The rows lie along a hidden order. The number after each row says roughly how far along it the row is, from 0 to 30. A new part has a new order.
In the rows, 128 means zero.
[139 117 119  48 148  96 114 132 116 121 122 117 125 115 134 155 133 147
 145 129 183 123 104] | 9
[143 104 139  35 121  79  99  72 108 148 119 169 116 131 135 158 130 128
 146 124 128 133  96] | 14
[130 122 113  64 153 112 120 145 120 111 124 106 125 108 135 151 137 150
 145 134 204 124 110] | 8
[137 110 128  28 138  93 104 107 115 129 119 135 117 116 138 161 136 141
 149 130 173 132  97] | 12
[138 110 103  53 154  73 137 123 103 143 127 158 130 121 126 155 123 136
 145 123 199  99  93] | 3
[122 117  92  96 157  95 160 138 107 144 133 172 130 115 121 134 122 128
 139 129 206  93  96] | 23
[132 106 125  18 140  99 104 104 112 131 119 146 113 111 139 160 138 141
 152 133 188 130  96] | 13
[134 111 141 107 108 100 124  72 115 160 126 200 121 142 126 133 122 108
 128 121  85 127 110] | 17
[136 117 116  48 149 100 114 136 116 120 122 114 125 114 134 155 134 149
 146 130 193 123 105] | 9
[124 125 111 116 140 117 142 134 121 134 130 146 129 122 125 128 126 128
 133 129 160 113 120] | 1
[141 117 117  58 148  89 117 133 114 124 123 114 128 120 132 154 130 146
 144 126 183 119 107] | 8
[136 106  96  68 152  62 152 112  96 162 131 204 131 128 120 147 116 124
 143 121 189  87  88] | 22
[129 116 125  52 136 114 106 114 121 122 120 124 116 115 137 150 139 140
 145 134 171 136 109] | 12
[136 114 121  32 143 100 107 119 118 123 120 122 119 113 137 159 136 145
 148 131 185 129 102] | 11
[120 122 101  93 153 112 146 145 118 130 130 140 127 111 127 135 129 133
 138 134 196 108 110] | 2
[141 121 101  38 169  93 124 163 113 110 124  85 132 107 133 161 133 162
 151 129 237 111 105] | 29
[133 118 113 130 137  88 153 116 111 157 133 181 135 136 118 130 114 115
 129 119 141 100 111] | 22
[154 109 125   3 150  75  94 119 107 120 117 106 124 118 138 174 134 157
 154 124 192 127  96] | 30
[149 108 118  34 150  74 111 119 105 133 122 133 128 123 132 166 127 146
 149 122 211 116  96] | 8
[113  98 102   4 150  91 131  94 102 150 122 206 106  98 136 153 139 128
 157 140 227 113  75] | 17
[129  98 121   1 138  79 109  87 105 144 118 183 109 110 138 161 138 132
 156 134 191 126  83] | 14
[116 122 130 139 117 132 129 103 126 147 129 177 120 128 127 119 129 110
 125 131 109 128 123] | 18
[119 118 106  87 148 112 143 130 116 136 129 157 124 112 128 132 130 129
 139 134 192 109 106] | 0

Next part:
[ 72 140 171 127 116 117 123 136 149 154 125 116 107 152 136 123 169 192
 137 129 127 131 143 130 130 131  89 104 118 123 119 137 127 136  82] | 22
[ 96 152 152 141 103  81 127 151 123 128 120 120  99 118 133 150 154 142
 167 123 102 163 122 115 116 129  87 110 115 113 117 132 145 138 114] | 24
[110 133 111 122 180 107 124  87 111 120 105 122 106 102 136 134 124  93
  91 184 117 124  92 102 127 121  71 183  68  96 124 144  72 123 175] | 9
[ 84 128 164 128 125 119 124 126 149 140 137 115 123 133 134 116 147 163
 146 134 124 139 133 138 130 112 104 104 128 110 130 136 139 139 111] | 21
[121 118 109 103 223 141 123  73 128 150 112 124 118 119 136 114 128 132
  30 183 139 113  80 110 142 131  81 194  64  97 129 152  17 120 195] | 0
[167 112 137  97 197 165 126  76 162 160 127 129 155 110 134  88 132 200
  62 167 183 151 103 158 152 127  95 213 103  99 147 139  66 139 171] | 1
[140 132 152 104 191 129 124 102 140 157  96 124 115 120 140 110 160 205
  58 166 170 151 110 145 145 164  70 200  52 117 126 143  74 124 157] | 5
[156 139 154 119 129 117 127 108 145 117 131 120 138  92 134 115 132 177
 148 131 120 181 107 143 132 114 100 188 133  91 138 130 117 150 153] | 17
[176 141 137 109 156 116 128 100 135 115 114 127 135  80 135 121 126 173
 136 157 159 191 100 144 132 125  94 236 103  92 135 131 100 146 169] | 10
[161 122 168 105 140 151 126 100 165 144 138 118 153 106 132  96 140 217
 147 148 187 170 116 186 144 109  95 219 141  99 150 132 124 155 142] | 13
[126 127 159 115 127 133 125 109 157 146 134 120 129 121 137 110 141 177
 151 145 144 157 124 156 134 114  88 156 134 108 136 137 131 147 126] | 18
[ 42 124 139 126 175 119 119 107 130 138 127 112  91 149 139 123 146 106
  91 152 100  66 130 100 133 103  63  50 102 109 113 149  55 117 138] | 16
[133 145 165 133  69 111 129 152 147 136 140 119 130 112 128 133 154 190
 189 115 140 189 135 146 118 116 110 116 161 123 133 124 186 162  96] | 26
[103 113 110 109 223 138 123  77 131 148 114 122 120 119 138 109 119 128
  55 170 139 106  98 110 145 123  87 183  57  96 134 149  31 120 183] | 2
[141 143 164 115 133 124 126 116 147 147 107 124 122 118 136 115 170 228
 113 148 175 175 121 161 147 149  74 213  89 116 132 132 118 140 128] | 14
[ 25 123 178 154  87 129 118 160 159 173 138 110  94 200 136 123 184 199
 119 114 106  77 190 126 133 141 100   1 145 153 114 139 170 130  36] | 30
[158 127 158 105 137 147 128  98 162 140 128 122 153 101 135 104 135 206
 130 160 182 171 110 168 144 111 103 244 127  95 144 128 122 150 145] | 12
[104 125 162 118 138 134 123 113 153 152 128 115 119 136 138 111 150 192
 126 149 145 125 133 143 137 118  88 120 128 114 132 138 114 135 109] | 18
[ 70 150 155 152 100  76 127 153 113 120 128 116  93 121 129 162 137 128
 189 112  33 142 132  93 107 113 104  59 140 116 111 132 159 137 107] | 29
[102 132 150 124 144 120 124 110 145 128 143 117 127 113 133 128 124 139
 148 148 125 135 114 127 134  96 102 141 142  97 134 137 103 141 152] | 18
